Below is a small trained network, with its code and all its weights. Each question gives an input and a class and asks what happens when units are switched off, that is, made to give their printed mean instead of their output.

import numpy as np


def w(rows, s, z=0):
    codes = np.array(rows[::2]) - 128.0
    scale = np.full(codes.shape[1], s)
    scale[-1] = z or s
    return codes * scale


def f(y):
    return np.maximum(y, 0)


def log_softmax(a):
    a = a - a.max(-1, keepdims=True)
    return a - np.log(np.exp(a).sum(-1, keepdims=True))


def net(x, mask):
    res = np.array(x, float).reshape(1, 4) / 4 @ E
    y = f(res @ A[0][:, :-1].T + A[0][:, -1])
    res = res + np.where(mask, y, B[0][:, -1]) @ B[0][:, :-1]
    return log_softmax(res[-1] @ U[:, :-1].T + U[:, -1])


A, B = {}, {}
E = w([
[204,75,71,25,60,116],'x0',
[129,99,65,107,255,118],'x1',
[71,215,43,121,100,94],'x2',
[112,198,180,33,142,112],'x3',
],0.0088)
A[0] = w([
[129,91,92,159,120,132,254],'n1',
[174,99,116,85,115,98,52],'n2',
[105,165,157,209,180,120,49],'n3',
[150,40,40,210,89,128,65],'n4',
[132,155,165,17,155,116,157],'n5',
[166,63,44,35,77,127,90],'n6',
[126,113,153,131,28,106,76],'n7',
[128,152,156,72,138,127,52],'n8',
[181,13,217,106,161,132,73],'n9',
[120,139,163,149,38,130,66],'n10',
[144,84,62,104,217,107,77],'n11',
[111,109,82,75,189,123,71],'n12',
[102,192,2,125,96,101,42],'n13',
],0.015,0.008)
B[0] = w([
[191,255,109,152,197,38,213],'n1',
[68,94,173,135,132,180,169],'n2',
[66,79,174,143,175,184,193],'n3',
[102,145,252,30,54,124,213],'n4',
[161,209,174,104,130,55,240],'n5',
[66,77,146,174,216,129,249],'n6',
[192,101,136,154,137,179,191],'n7',
[99,139,207,77,70,158,162],'n8',
[73,190,22,153,60,149,207],'n9',
[189,86,110,118,163,176,187],'n10',
[206,74,135,138,123,189,209],'n11',
[188,96,144,125,101,173,188],'n12',
[73,183,35,144,50,161,220],'n13',
],0.025,0.013)
U = w([
[61,143,175,172,226,141,186],'0',
[244,136,131,126,140,195,142],'1',
[96,196,73,137,92,136,94],'2',
[141,212,208,80,137,94,39],'3',
[164,203,132,147,196,49,254],'4',
[121,105,88,130,139,45,67],'5',
[148,107,83,91,160,105,50],'6',
],0.011,0.0065)

Each question gives the input, the list of numbers given to net, and the class t.
The units are the neurons (one row each of A and B). Each row of codes is followed by its name. A weight is (code - 128) times the scale printed after its matrix; where a second scale follows, it is the last column's (A, B and U).
mask holds one flag per neuron, in row order. A switched-off neuron (its flag False) gives its mean, the last column of its row in B, instead of its output. The means were averaged over made-up inputs and are rounded, as every weight is.
A unit's drop is (log p(t) with every unit on - log p(t) with that unit switched off) / (log p(t) with every unit on - log p(t) with every unit switched off).
The circuit of an input: a set's keep is (log p(t) with only the set's units on - log p(t) with every unit switched off) / (log p(t) with every unit on - log p(t) with every unit switched off). Starting from the 12 units with the biggest drops (on a tie, the unit counted first), units are removed one at a time, each time the one whose removal leaves the highest keep (on an exact tie, the one counted first), for as long as the keep stays at least 0.8.
circuit, biggest first: the units of the circuit, biggest drop first
unit that matters most: the unit with the biggest drop
k most important neurons: the k neurons with the biggest drops, biggest first
drop when u is switched off: that unit's drop, to one decimal
input [-5,0,-7,-2], class 2: unit that matters most => n9
input [-2,6,0,6], class 1: 2 most important neurons => [n11 n4]
input [4,3,4,2], class 0: 2 most important neurons => [n6 n9]
input [5,3,-5,0], class 0: 2 most important neurons => [n6 n13]
input [7,7,-2,2], class 0: 2 most important neurons => [n6 n2]
input [3,-2,-1,-2], class 4: circuit, biggest first => [n1 n8]
input [-6,7,0,6], class 1: 3 most important neurons => [n6 n11 n12]
input [0,0,2,0], class 4: 3 most important neurons => [n9 n4 n13]
input [-6,3,-4,-7], class 3: 3 most important neurons => [n4 n6 n1]
input [-5,-5,-7,3], class 2: 2 most important neurons => [n9 n6]
input [-3,-3,-6,-1], class 2: 2 most important neurons => [n9 n6]
input [0,1,2,0], class 4: 2 most important neurons => [n9 n4]
input [-3,5,-5,1], class 1: 3 most important neurons => [n13 n11 n6]
input [3,2,1,-2], class 4: circuit, biggest first => [n1]
input [-2,-5,7,7], class 2: 2 most important neurons => [n13 n4]
input [-5,4,6,1], class 2: 2 most important neurons => [n6 n13]
input [-5,-3,-3,-7], class 3: 2 most important neurons => [n4 n6]
input [-3,-7,-1,-6], class 1: 2 most important neurons => [n10 n7]
input [-5,-8,0,-3], class 1: drop when n6 is switched off => 0.3
input [5,-4,-6,-1], class 2: drop when n3 is switched off => 0.3
input [-4,7,2,-1], class 1: drop when n6 is switched off => 0.1
input [2,2,-2,2], class 4: drop when n13 is switched off => 0.3
input [3,0,-6,5], class 2: circuit, biggest first => [n9]
